Below are the code and all the weights of a small trained network. Each question names an input and a target symbol and asks about switching units off, where a switched-off unit gives its printed mean instead of its output.

import numpy as np


def w(rows, s, z=0):
    codes = np.array(rows[::2]) - 128.0
    scale = np.full(codes.shape[1], s)
    scale[-1] = z or s
    return codes * scale


def f(y):
    return np.maximum(y, 0)


def softmax(a):
    e = np.exp(a - a.max(-1, keepdims=True))
    return e / e.sum(-1, keepdims=True)


def log_softmax(a):
    a = a - a.max(-1, keepdims=True)
    return a - np.log(np.exp(a).sum(-1, keepdims=True))


def net(x, mask):
    ids = ['ΘΛΩαδζμπστψ'.index(c) for c in x.split()]
    T = len(ids)
    res = E[ids] + P[:T]
    u = 0
    for l in range(3):
        r = res
        for j in range(2):
            rows = slice(2 * j, 2 * j + 2)
            q, k, v = (r @ M[l][rows].T for M in (Q, K, V))
            z = softmax(np.where(np.tri(T) > 0, q @ k.T / 2**0.5, -1e9)) @ v
            o = O[l][rows]
            res = res + np.where(mask[u + j], z, o[:, -1]) @ o[:, :-1]
        u += 2
        y = f(res @ A[l][:, :-1].T + A[l][:, -1])
        res = res + np.where(mask[u : u + 8], y, B[l][:, -1]) @ B[l][:, :-1]
        u += 8
    return log_softmax(res[-1] @ U[:, :-1].T + U[:, -1])


Q, K, V, O, A, B = {}, {}, {}, {}, {}, {}
E = w([
[114,155,133],'Θ',
[212,117,119],'Λ',
[61,20,110],'Ω',
[170,148,124],'α',
[203,58,85],'δ',
[147,116,255],'ζ',
[111,132,78],'μ',
[145,182,161],'π',
[138,10,48],'σ',
[44,116,161],'τ',
[221,162,140],'ψ',
],0.0091)
P = w([
[187,116,153],'0',
[2,41,152],'1',
[34,68,152],'2',
[93,96,151],'3',
[106,104,144],'4',
[112,111,139],'5',
[141,110,148],'6',
[150,109,134],'7',
[140,117,127],'8',
[179,113,118],'9',
],0.0086)
Q[0] = w([
[183,174,139],'0.h1',
[87,192,123],'0.h1',
[122,108,51],'0.h2',
[254,159,182],'0.h2',
],0.0084)
K[0] = w([
[136,113,128],'0.h1',
[79,86,1],'0.h1',
[172,134,136],'0.h2',
[36,39,140],'0.h2',
],0.0089)
V[0] = w([
[138,142,210],'0.h1',
[97,254,193],'0.h1',
[231,248,67],'0.h2',
[46,107,166],'0.h2',
],0.0075)
O[0] = w([
[129,58,152,138],'0.h1',
[152,85,253,71],'0.h1',
[220,174,160,1],'0.h2',
[67,96,137,176],'0.h2',
],0.0078,0.0068)
A[0] = w([
[244,86,72,114],'0.n1',
[104,199,100,133],'0.n2',
[101,214,139,218],'0.n3',
[178,44,55,165],'0.n4',
[162,49,90,104],'0.n5',
[104,46,186,252],'0.n6',
[221,197,255,154],'0.n7',
[74,102,155,125],'0.n8',
],0.0062,0.0041)
B[0] = w([
[168,220,129,137],'0.n1',
[151,3,170,132],'0.n2',
[177,43,70,144],'0.n3',
[19,250,105,192],'0.n4',
[95,136,116,162],'0.n5',
[73,67,69,255],'0.n6',
[244,101,224,135],'0.n7',
[123,129,97,186],'0.n8',
],0.0059,0.0079)
Q[1] = w([
[161,147,255],'1.h1',
[44,92,19],'1.h1',
[209,199,178],'1.h2',
[200,114,173],'1.h2',
],0.007)
K[1] = w([
[46,41,2],'1.h1',
[190,133,196],'1.h1',
[69,84,134],'1.h2',
[67,142,92],'1.h2',
],0.0087)
V[1] = w([
[82,95,81],'1.h1',
[38,132,68],'1.h1',
[132,2,198],'1.h2',
[50,65,135],'1.h2',
],0.007)
O[1] = w([
[153,140,17,193],'1.h1',
[66,158,7,176],'1.h1',
[209,1,111,220],'1.h2',
[95,68,39,253],'1.h2',
],0.0071,0.0037)
A[1] = w([
[107,87,150,103],'1.n1',
[102,102,122,137],'1.n2',
[85,130,140,3],'1.n3',
[143,164,111,141],'1.n4',
[151,75,205,232],'1.n5',
[142,254,95,171],'1.n6',
[105,170,62,88],'1.n7',
[63,179,91,101],'1.n8',
],0.0074,0.0026)
B[1] = w([
[134,122,54,175],'1.n1',
[160,118,97,204],'1.n2',
[98,98,187,144],'1.n3',
[69,91,51,135],'1.n4',
[227,105,178,214],'1.n5',
[2,186,19,153],'1.n6',
[144,214,154,252],'1.n7',
[147,209,132,255],'1.n8',
],0.0049,0.0094)
Q[2] = w([
[179,198,42],'2.h1',
[26,101,67],'2.h1',
[17,224,188],'2.h2',
[178,3,174],'2.h2',
],0.0047)
K[2] = w([
[49,131,63],'2.h1',
[194,253,104],'2.h1',
[95,28,105],'2.h2',
[174,171,162],'2.h2',
],0.005)
V[2] = w([
[73,223,16],'2.h1',
[163,3,100],'2.h1',
[113,116,54],'2.h2',
[23,183,100],'2.h2',
],0.0078)
O[2] = w([
[72,128,184,249],'2.h1',
[149,98,1,141],'2.h1',
[77,45,104,177],'2.h2',
[138,61,179,141],'2.h2',
],0.0076,0.012)
A[2] = w([
[124,130,255,121],'2.n1',
[144,187,76,26],'2.n2',
[168,181,65,49],'2.n3',
[180,138,93,2],'2.n4',
[142,53,103,170],'2.n5',
[114,213,129,175],'2.n6',
[164,116,180,241],'2.n7',
[98,109,83,137],'2.n8',
],0.0092,0.0039)
B[2] = w([
[155,163,3,230],'2.n1',
[106,86,252,213],'2.n2',
[103,45,224,253],'2.n3',
[87,44,209,218],'2.n4',
[100,226,35,227],'2.n5',
[21,189,178,172],'2.n6',
[234,176,19,151],'2.n7',
[101,158,127,238],'2.n8',
],0.0052,0.015)
U = w([
[169,117,130,175],'Θ',
[180,229,94,160],'Λ',
[55,30,220,129],'Ω',
[157,152,168,169],'α',
[103,230,152,112],'δ',
[172,1,131,81],'ζ',
[122,135,163,228],'μ',
[147,22,251,140],'π',
[73,171,204,2],'σ',
[129,159,46,182],'τ',
[134,154,237,51],'ψ',
],0.0046,0.006)

Each question gives the input, a string of symbols that net reads in full, and the target symbol t.
The units are the heads (2 rows each of Q, K, V and O) and the neurons (one row each of A and B). Each row of codes is followed by its name. A weight is (code - 128) times the scale printed after its matrix; where a second scale follows, it is the last column's (O, A, B and U).
mask holds one flag per unit, layer by layer, with each layer's heads first. A switched-off unit (its flag False) gives its mean, the last column of its rows in O or B, instead of its output. The means were averaged over made-up inputs and are rounded, as every weight is.
A unit's drop is (log p(t) with every unit on - log p(t) with that unit switched off) / (log p(t) with every unit on - log p(t) with every unit switched off).
The circuit of an input: a set's keep is (log p(t) with only the set's units on - log p(t) with every unit switched off) / (log p(t) with every unit on - log p(t) with every unit switched off). Starting from the 12 units with the biggest drops (on a tie, the unit counted first), units are removed one at a time, each time the one whose removal leaves the highest keep (on an exact tie, the one counted first), for as long as the keep stays at least 0.8.
circuit, biggest first: the units of the circuit, biggest drop first
most important unit: the unit with the biggest drop
top k neurons: the k neurons with the biggest drops, biggest first
k most important neurons of layer l: the k neurons of layer l with the biggest drops, biggest first
heads that matter: for each layer, one digit per head in row order, 1 if its drop is at least 0.15 and else 0, layers parted by /
input Ω τ δ ζ Ω τ δ Ω δ, target Ω: circuit, biggest first : (2.h1 2.h2 1.h1 2.n1)
input Ω μ Ω Ω τ Ω π μ, target Ω: circuit, biggest first : (2.h1 2.h2 1.h1)
input δ Ω Ω Θ Λ Ω Λ π, target δ: 2 most important neurons of layer 2 : (2.n1 2.n3)
input Ω Ω Ω τ Ω τ Ω Θ, target Ω: most important neuron of layer 2 : (2.n1)
input δ Ω π π δ τ, target δ: heads that matter : 11 / 01 / 10
input ψ π ζ, target ψ: top 3 neurons : (0.n7 1.n5 0.n1)
input Ω δ Ω α, target Ω: circuit, biggest first : (2.h1 2.h2 0.h1 1.h1)
input Ω Ω ζ σ Ω τ π π, target Ω: circuit, biggest first : (2.h1 1.h1 2.h2 0.h2)
input Ω τ τ Ω Λ, target Ω: circuit, biggest first : (2.h1 2.h2 1.h1 0.h2)
input ζ ζ α ψ Ω δ Ω, target ζ: top 3 neurons : (0.n7 2.n3 2.n4)
input δ α α, target δ: top 2 neurons : (2.n1 0.n1)
input π π π Ω δ Ω Ω τ ψ Λ, target π: top 2 neurons : (0.n7 2.n3)
input π ζ ψ, target π: 2 most important neurons of layer 0 : (0.n7 0.n4)
input ψ τ ψ τ, target ψ: top 2 neurons : (0.n7 1.n5)
input ψ τ τ Ω Λ τ ζ Ω Ω Ω, target ψ: most important unit : 0.h2
input τ Λ τ τ τ Ω τ Ω, target τ: heads that matter : 10 / 01 / 10
input δ δ Θ τ Θ Ω σ, target δ: top 3 neurons : (2.n1 0.n4 0.n1)
input π Θ Ω π Ω τ π, target π: top 2 neurons : (0.n7 2.n3)
input π Λ π δ Ω δ π δ, target π: top 4 neurons : (0.n7 2.n3 2.n2 2.n4)
input Ω Ω Ω Ω δ Ω ζ π π σ, target Ω: most important unit : 2.h1
input σ Ω π Ω τ, target σ: heads that matter : 11 / 11 / 10
